Rows, each followed by one of two labels for a hidden trait (new trait and labels in each part)
-1.42 0.56 -3.42 -2.66 0.69 0.60 -0.68 -4.47 0.00 2.98 2.45 -0.05 2.58 -0.20 -1.48 -2.42 0.70 -> Z634
1.93 0.39 0.29 3.02 0.33 -4.31 -1.80 -3.29 -2.26 1.70 -6.40 7.95 0.16 0.65 2.10 -3.75 -2.51 -> z130
1.07 -0.11 0.30 2.26 0.08 -1.93 -0.34 -1.06 -1.50 0.72 -3.65 4.45 -0.44 0.31 1.56 -1.74 -1.50 -> z130
-0.34 0.29 -0.99 -0.70 0.21 0.13 -0.29 -2.61 -0.16 1.44 0.45 0.53 1.46 0.01 -0.67 -1.18 0.18 -> z130
0.14 0.73 -2.40 -1.12 0.67 -1.05 -1.30 -6.84 -1.14 4.33 -1.56 3.57 3.18 0.17 -0.67 -3.97 -0.31 -> z130
0.58 -0.08 1.46 1.34 -0.35 -0.80 0.28 2.79 0.19 -1.28 -1.38 -0.71 -1.37 0.08 0.67 0.99 -0.21 -> Z634
-1.71 -0.63 -4.91 -4.52 0.89 3.01 -1.65 -8.78 -0.21 2.10 3.88 -1.06 5.14 -0.45 -0.57 -2.32 1.49 -> Z634
0.30 -0.46 1.48 0.89 -0.19 0.35 -0.11 1.77 0.04 -1.36 -1.14 -0.17 -0.48 0.05 0.80 2.23 -0.23 -> Z634
0.19 -1.28 0.14 -0.19 -0.12 2.47 -1.13 -1.92 0.05 -2.26 0.91 -0.38 0.50 -0.19 2.09 0.38 0.06 -> Z634
0.34 -1.85 -0.59 -0.17 0.07 1.75 -1.36 -2.15 -0.28 -2.71 0.31 -0.04 -0.30 -0.24 2.62 0.53 -0.73 -> Z634
-0.15 0.07 0.48 1.51 -0.07 -1.10 0.08 1.22 -0.14 -1.44 0.61 -0.55 -1.55 0.01 0.96 0.70 -0.96 -> Z634
1.07 0.19 0.65 1.53 0.13 -2.09 -0.90 -1.91 -1.33 1.49 -3.41 4.16 0.43 0.40 1.19 -1.95 -1.37 -> z130

0.22 -1.89 -3.69 -1.54 -3.65 -0.84 3.60 1.24 -2.28 1.42 -1.38 -3.48 4.40 5.74 -1.34 0.55 3.54 0.11 -1.32 0.04 0.07 -2.03 1.56 3.32 -1.51 -> z657
0.33 -0.84 -1.35 -2.21 -2.51 -1.79 1.61 0.85 -0.81 0.75 -0.26 -2.08 4.75 1.87 0.79 -3.24 1.76 1.38 1.17 -0.86 -2.56 1.14 1.57 2.01 -1.83 -> z938
0.36 -0.33 -1.08 -1.02 -5.54 -0.73 1.66 1.05 -1.79 0.84 -0.61 -2.94 6.08 4.17 0.92 -1.47 1.63 0.35 0.35 1.16 -0.81 -0.04 0.68 2.05 -2.58 -> z657
0.29 0.84 0.66 0.25 -5.51 -0.99 0.56 1.78 -1.50 0.01 -0.12 -2.30 6.31 3.26 2.69 -2.54 0.20 0.83 1.63 2.08 -3.57 0.46 1.00 0.96 -4.06 -> z657
0.56 -0.66 0.37 -3.18 -3.52 -2.00 3.49 3.62 -1.24 0.51 2.13 -1.81 6.80 3.07 1.15 -2.97 1.95 1.39 -1.13 -1.38 -3.24 0.83 1.53 2.16 -2.86 -> z938
0.94 0.79 -0.36 0.43 -3.11 -2.32 2.91 3.72 -3.72 -2.92 -0.37 -1.46 1.16 3.98 1.15 -1.26 3.05 1.90 0.92 2.69 -4.38 -0.98 3.04 1.63 -4.27 -> z938
-0.65 -0.25 -2.56 -2.57 -2.89 -0.66 3.23 2.13 -1.40 1.51 -1.45 -3.31 2.51 4.42 -0.42 -0.46 2.62 0.25 -0.92 0.19 -0.92 -0.78 1.27 2.24 -1.96 -> z938
2.07 1.18 -0.43 0.87 -2.07 -2.54 2.51 4.80 -3.83 -2.62 0.21 -0.36 0.39 3.72 2.80 -2.59 1.94 1.90 2.25 3.60 -6.77 -0.82 3.26 1.48 -3.97 -> z657
1.28 -2.06 -0.47 -2.90 -9.70 2.75 -0.39 -1.16 1.31 3.42 0.28 -3.52 8.85 1.54 2.42 -4.56 -0.09 -1.41 2.46 -0.68 2.62 3.08 -1.29 2.78 -1.92 -> z938
